Below are the code and all the weights of a small trained network. Each question names an input and a target symbol and asks about switching units off, where a switched-off unit gives its printed mean instead of its output.

import numpy as np


def w(rows, s, z=0):
    codes = np.array(rows[::2]) - 128.0
    scale = np.full(codes.shape[1], s)
    scale[-1] = z or s
    return codes * scale


def f(y):
    return np.maximum(y, 0)


def softmax(a):
    e = np.exp(a - a.max(-1, keepdims=True))
    return e / e.sum(-1, keepdims=True)


def log_softmax(a):
    a = a - a.max(-1, keepdims=True)
    return a - np.log(np.exp(a).sum(-1, keepdims=True))


def net(x, mask):
    ids = ['ΓΔΞΣΨαβεηθλμπτφω'.index(c) for c in x.split()]
    T = len(ids)
    res = E[ids] + P[:T]
    r = res
    for j in range(2):
        rows = slice(2 * j, 2 * j + 2)
        q, k, v = (r @ M[0][rows].T for M in (Q, K, V))
        z = softmax(np.where(np.tri(T) > 0, q @ k.T / 2**0.5, -1e9)) @ v
        o = O[0][rows]
        res = res + np.where(mask[j], z, o[:, -1]) @ o[:, :-1]
    y = f(res @ A[0][:, :-1].T + A[0][:, -1])
    res = res + np.where(mask[2:26], y, B[0][:, -1]) @ B[0][:, :-1]
    return log_softmax(res[-1] @ U[:, :-1].T + U[:, -1])


Q, K, V, O, A, B = {}, {}, {}, {}, {}, {}
E = w([
[158,108,88],'Γ',
[104,73,85],'Δ',
[3,19,185],'Ξ',
[189,117,125],'Σ',
[155,112,88],'Ψ',
[69,105,93],'α',
[145,215,139],'β',
[189,134,131],'ε',
[141,144,145],'η',
[24,134,164],'θ',
[159,87,78],'λ',
[167,123,172],'μ',
[115,81,103],'π',
[122,101,108],'τ',
[175,76,182],'φ',
[84,132,87],'ω',
],0.017)
P = w([
[254,153,88],'0',
[79,86,206],'1',
[83,79,202],'2',
[92,71,205],'3',
[90,57,192],'4',
[90,63,197],'5',
[81,65,190],'6',
],0.007)
Q[0] = w([
[40,103,35],'head 1',
[197,75,82],'head 1',
[134,14,126],'head 2',
[251,157,8],'head 2',
],0.021)
K[0] = w([
[94,32,97],'head 1',
[188,151,58],'head 1',
[192,48,93],'head 2',
[36,16,254],'head 2',
],0.021)
V[0] = w([
[128,122,161],'head 1',
[161,160,162],'head 1',
[69,24,156],'head 2',
[217,98,253],'head 2',
],0.021)
O[0] = w([
[95,87,155,136],'head 1',
[96,134,82,111],'head 1',
[207,5,204,64],'head 2',
[202,190,250,254],'head 2',
],0.014,0.0078)
A[0] = w([
[102,61,200,121],'neuron 1',
[213,148,85,215],'neuron 2',
[58,158,125,110],'neuron 3',
[93,186,126,3],'neuron 4',
[142,112,64,101],'neuron 5',
[106,94,248,127],'neuron 6',
[201,153,127,89],'neuron 7',
[163,131,131,72],'neuron 8',
[131,116,151,139],'neuron 9',
[192,142,59,99],'neuron 10',
[161,103,132,195],'neuron 11',
[53,156,154,167],'neuron 12',
[157,87,171,129],'neuron 13',
[202,94,154,108],'neuron 14',
[129,159,56,139],'neuron 15',
[98,173,79,175],'neuron 16',
[72,145,85,115],'neuron 17',
[90,87,86,56],'neuron 18',
[25,95,210,138],'neuron 19',
[77,102,162,148],'neuron 20',
[168,82,116,162],'neuron 21',
[118,103,152,170],'neuron 22',
[80,130,115,100],'neuron 23',
[193,153,122,145],'neuron 24',
],0.011,0.0067)
B[0] = w([
[99,167,142,189],'neuron 1',
[43,52,188,160],'neuron 2',
[138,80,154,173],'neuron 3',
[249,138,3,156],'neuron 4',
[125,155,89,158],'neuron 5',
[96,62,59,251],'neuron 6',
[177,117,134,186],'neuron 7',
[147,114,147,152],'neuron 8',
[119,142,110,157],'neuron 9',
[176,59,159,138],'neuron 10',
[56,119,175,163],'neuron 11',
[75,195,143,174],'neuron 12',
[119,147,108,195],'neuron 13',
[152,157,108,206],'neuron 14',
[73,157,107,172],'neuron 15',
[93,127,227,187],'neuron 16',
[135,130,121,181],'neuron 17',
[193,202,88,169],'neuron 18',
[190,4,190,164],'neuron 19',
[126,61,76,145],'neuron 20',
[159,173,129,153],'neuron 21',
[110,172,143,153],'neuron 22',
[169,95,120,157],'neuron 23',
[156,170,139,182],'neuron 24',
],0.013,0.027)
U = w([
[62,144,143,109],'Γ',
[141,112,70,175],'Δ',
[118,83,103,1],'Ξ',
[151,159,113,120],'Σ',
[52,146,141,139],'Ψ',
[181,116,12,107],'α',
[92,165,114,154],'β',
[142,167,110,61],'ε',
[111,163,137,92],'η',
[125,98,84,130],'θ',
[68,135,140,116],'λ',
[213,139,53,82],'μ',
[87,111,117,224],'π',
[68,123,147,115],'τ',
[162,111,153,145],'φ',
[64,133,52,114],'ω',
],0.012,0.0075)

Each question gives the input, a string of symbols that net reads in full, and the target symbol t.
The units are the heads (2 rows each of Q, K, V and O) and the neurons (one row each of A and B). Each row of codes is followed by its name. A weight is (code - 128) times the scale printed after its matrix; where a second scale follows, it is the last column's (O, A, B and U).
mask holds one flag per unit, heads first, then neurons. A switched-off unit (its flag False) gives its mean, the last column of its rows in O or B, instead of its output. The means were averaged over made-up inputs and are rounded, as every weight is.
A unit's drop is (log p(t) with every unit on - log p(t) with that unit switched off) / (log p(t) with every unit on - log p(t) with every unit switched off).
The circuit of an input: a set's keep is (log p(t) with only the set's units on - log p(t) with every unit switched off) / (log p(t) with every unit on - log p(t) with every unit switched off). Starting from the 12 units with the biggest drops (on a tie, the unit counted first), units are removed one at a time, each time the one whose removal leaves the highest keep (on an exact tie, the one counted first), for as long as the keep stays at least 0.8.
circuit, biggest first: the units of the circuit, biggest drop first
most important unit: the unit with the biggest drop
top k neurons: the k neurons with the biggest drops, biggest first
which heads matter: for each layer, one digit per head in row order, 1 if its drop is at least 0.15 and else 0, layers parted by /
drop when u is switched off: that unit's drop, to one decimal
input ω Γ α μ ω ω, target ω: most important unit	head 2
input β μ τ φ ω, target β: which heads matter	01
input μ Γ Σ Ξ ε, target Ξ: top 2 neurons	neuron 6; neuron 11
input α η ω τ, target α: circuit, biggest first	head 2; neuron 18
input β β Ψ ε Σ τ, target β: top 4 neurons	neuron 16; neuron 4; neuron 6; neuron 12
input η Σ τ ω φ φ Ψ, target φ: top 3 neurons	neuron 11; neuron 7; neuron 2
input φ Ψ φ φ η ε, target φ: top 3 neurons	neuron 7; neuron 11; neuron 2
input φ Ξ ω π φ φ Ξ, target Ξ: circuit, biggest first	neuron 6; neuron 19; head 1
input φ ω φ, target φ: top 3 neurons	neuron 7; neuron 19; neuron 4
input ω φ ε φ Γ θ λ, target φ: top 3 neurons	neuron 11; neuron 7; neuron 2
input Σ μ φ η Σ Ξ, target Ξ: circuit, biggest first	neuron 19; neuron 6
input Ψ φ Σ Σ, target φ: top 3 neurons	neuron 2; neuron 7; neuron 11
input ω π η π ω, target ω: top 2 neurons	neuron 16; neuron 15
input τ Ξ Γ, target Ξ: most important unit	neuron 6
input μ φ φ λ φ, target μ: top 3 neurons	neuron 16; neuron 4; neuron 11
input φ φ φ α θ, target φ: drop when neuron 19 is switched off	0.8
input φ α λ, target φ: drop when neuron 12 is switched off	0.3
input α Δ φ Σ θ μ ω, target α: drop when head 2 is switched off	1.7
input η φ θ, target φ: top 2 neurons	neuron 19; neuron 4
input φ θ φ α Σ α Σ, target φ: most important unit	head 2
input α Δ φ μ, target α: top 2 neurons	neuron 18; neuron 2
